Below are the code and all the weights of a small trained network. Each question names an input and a class and asks about switching units off, where a switched-off unit gives its printed mean instead of its output.

import numpy as np


def w(rows, s, z=0):
    codes = np.array(rows[::2]) - 128.0
    scale = np.full(codes.shape[1], s)
    scale[-1] = z or s
    return codes * scale


def f(y):
    return y / 2 * (1 + np.tanh(0.7978845608 * (y + 0.044715 * y**3)))


def log_softmax(a):
    a = a - a.max(-1, keepdims=True)
    return a - np.log(np.exp(a).sum(-1, keepdims=True))


def net(x, mask):
    res = np.array(x, float).reshape(1, 7) / 4 @ E
    y = f(res @ A[0][:, :-1].T + A[0][:, -1])
    res = res + np.where(mask, y, B[0][:, -1]) @ B[0][:, :-1]
    return log_softmax(res[-1] @ U[:, :-1].T + U[:, -1])


A, B = {}, {}
E = w([
[128,128,128,128,128],'x0',
[128,127,128,128,128],'x1',
[228,180,81,173,84],'x2',
[134,191,151,182,245],'x3',
[105,110,16,80,167],'x4',
[119,235,136,46,117],'x5',
[209,84,149,54,162],'x6',
],0.011)
A[0] = w([
[127,66,117,166,154,23],'neuron 0',
[131,99,73,125,156,136],'neuron 1',
[120,196,139,65,124,4],'neuron 2',
[123,199,139,93,129,76],'neuron 3',
[154,147,99,144,84,124],'neuron 4',
[141,134,115,139,122,26],'neuron 5',
[159,141,116,141,126,75],'neuron 6',
[82,93,170,108,128,93],'neuron 7',
[148,148,129,147,168,6],'neuron 8',
[148,128,177,148,109,61],'neuron 9',
[168,132,145,125,193,63],'neuron 10',
[159,144,122,150,107,88],'neuron 11',
[84,113,147,114,182,153],'neuron 12',
[175,144,108,160,123,110],'neuron 13',
[140,79,126,167,120,49],'neuron 14',
[160,139,95,145,114,91],'neuron 15',
[108,109,4,102,116,118],'neuron 16',
[124,76,117,122,56,57],'neuron 17',
[176,106,152,96,159,12],'neuron 18',
[184,157,108,131,119,103],'neuron 19',
[147,88,122,172,157,74],'neuron 20',
[92,163,100,167,103,7],'neuron 21',
[107,101,102,145,83,83],'neuron 22',
[139,130,175,152,114,51],'neuron 23',
[93,116,165,92,143,160],'neuron 24',
[172,98,139,78,136,24],'neuron 25',
[149,132,192,130,124,108],'neuron 26',
[138,139,120,133,125,55],'neuron 27',
[111,137,127,75,56,53],'neuron 28',
[57,156,112,177,101,26],'neuron 29',
[155,146,107,149,110,119],'neuron 30',
[135,89,125,161,132,91],'neuron 31',
[97,177,123,190,182,49],'neuron 32',
[75,118,148,121,136,101],'neuron 33',
[112,153,135,145,166,146],'neuron 34',
[188,148,89,147,134,60],'neuron 35',
[124,136,53,124,191,83],'neuron 36',
[127,136,172,154,96,118],'neuron 37',
[124,110,126,114,72,53],'neuron 38',
],0.018,0.0027)
B[0] = w([
[121,178,37,152,148,200],'neuron 0',
[84,149,162,162,101,195],'neuron 1',
[103,180,12,196,122,208],'neuron 2',
[126,168,40,195,123,199],'neuron 3',
[102,61,110,85,201,186],'neuron 4',
[121,118,119,127,133,133],'neuron 5',
[120,93,126,98,169,153],'neuron 6',
[106,92,118,116,196,182],'neuron 7',
[182,120,191,131,179,171],'neuron 8',
[65,181,194,88,108,171],'neuron 9',
[250,126,177,90,108,207],'neuron 10',
[85,91,121,107,163,164],'neuron 11',
[122,102,114,106,182,202],'neuron 12',
[108,89,123,120,172,183],'neuron 13',
[103,171,66,194,118,184],'neuron 14',
[80,96,102,116,173,171],'neuron 15',
[79,167,226,105,96,253],'neuron 16',
[224,174,192,158,211,208],'neuron 17',
[154,84,117,120,4,190],'neuron 18',
[95,92,93,108,160,189],'neuron 19',
[121,183,68,202,120,192],'neuron 20',
[184,63,84,92,48,172],'neuron 21',
[174,132,137,166,119,180],'neuron 22',
[68,173,166,102,101,167],'neuron 23',
[87,68,66,132,195,184],'neuron 24',
[179,101,101,95,2,189],'neuron 25',
[41,150,170,112,71,185],'neuron 26',
[123,111,130,153,140,131],'neuron 27',
[218,166,135,152,191,200],'neuron 28',
[197,45,120,85,3,191],'neuron 29',
[92,81,101,118,174,168],'neuron 30',
[125,161,44,185,95,175],'neuron 31',
[222,144,193,126,153,216],'neuron 32',
[120,63,87,105,169,166],'neuron 33',
[182,124,166,142,158,181],'neuron 34',
[94,84,104,100,183,194],'neuron 35',
[56,179,250,103,66,218],'neuron 36',
[39,165,189,72,86,174],'neuron 37',
[166,175,220,111,208,177],'neuron 38',
],0.0085,0.014)
U = w([
[199,180,179,153,170,149],'0',
[6,197,192,120,81,94],'1',
[59,51,97,119,185,77],'2',
[100,230,41,213,105,62],'3',
[172,72,120,119,22,255],'4',
],0.015,0.0053)

Each question gives the input, the list of numbers given to net, and the class t.
The units are the neurons (one row each of A and B). Each row of codes is followed by its name. A weight is (code - 128) times the scale printed after its matrix; where a second scale follows, it is the last column's (A, B and U).
mask holds one flag per neuron, in row order. A switched-off neuron (its flag False) gives its mean, the last column of its row in B, instead of its output. The means were averaged over made-up inputs and are rounded, as every weight is.
A unit's drop is (log p(t) with every unit on - log p(t) with that unit switched off) / (log p(t) with every unit on - log p(t) with every unit switched off).
The circuit of an input: a set's keep is (log p(t) with only the set's units on - log p(t) with every unit switched off) / (log p(t) with every unit on - log p(t) with every unit switched off). Starting from the 12 units with the biggest drops (on a tie, the unit counted first), units are removed one at a time, each time the one whose removal leaves the highest keep (on an exact tie, the one counted first), for as long as the keep stays at least 0.8.
units of the circuit, in order: the units of the circuit, biggest drop first
unit that matters most: the unit with the biggest drop
k most important neurons: the k neurons with the biggest drops, biggest first
drop when u is switched off: that unit's drop, to one decimal
input [0,-5,-7,-6,-5,0,0], class 2: unit that matters most : neuron 24
input [-1,3,5,2,4,5,3], class 2: units of the circuit, in order : neuron 35; neuron 19
input [-3,5,1,7,7,7,8], class 4: units of the circuit, in order : neuron 18; neuron 25
input [2,4,-4,4,7,8,-6], class 3: 3 most important neurons : neuron 2; neuron 3; neuron 37
input [-4,-6,-8,5,8,3,8], class 1: 2 most important neurons : neuron 36; neuron 1
input [3,-1,4,7,-8,-1,-8], class 1: 2 most important neurons : neuron 37; neuron 9
input [-4,-2,-2,-8,-1,-6,-7], class 0: 2 most important neurons : neuron 17; neuron 38
input [-2,2,-7,5,8,-4,-7], class 1: 2 most important neurons : neuron 36; neuron 16
input [-6,8,2,7,1,-7,8], class 4: 2 most important neurons : neuron 18; neuron 10
input [1,4,6,-8,-7,6,-6], class 0: 3 most important neurons : neuron 28; neuron 17; neuron 38
input [3,-7,-2,2,-1,-7,-8], class 4: 2 most important neurons : neuron 29; neuron 21
input [-7,-6,1,-6,-5,1,5], class 0: 2 most important neurons : neuron 17; neuron 28
input [-7,-6,3,2,6,-8,1], class 3: 2 most important neurons : neuron 0; neuron 20
input [8,8,-6,7,7,-6,-5], class 0: units of the circuit, in order : neuron 32
input [-4,-4,7,7,-8,5,-7], class 1: 2 most important neurons : neuron 37; neuron 26
input [7,-5,-4,-3,-5,7,7], class 3: 3 most important neurons : neuron 2; neuron 3; neuron 29
input [-6,1,-4,3,5,-8,-7], class 3: 2 most important neurons : neuron 0; neuron 20
input [1,2,-2,-8,-1,-5,1], class 0: drop when neuron 24 is switched off : 0.0
input [8,-3,2,-6,-8,-4,-3], class 1: drop when neuron 9 is switched off : 0.1
input [-3,-8,0,0,6,7,1], class 3: drop when neuron 26 is switched off : 0.2
input [3,7,6,3,6,6,-6], class 1: units of the circuit, in order : neuron 36
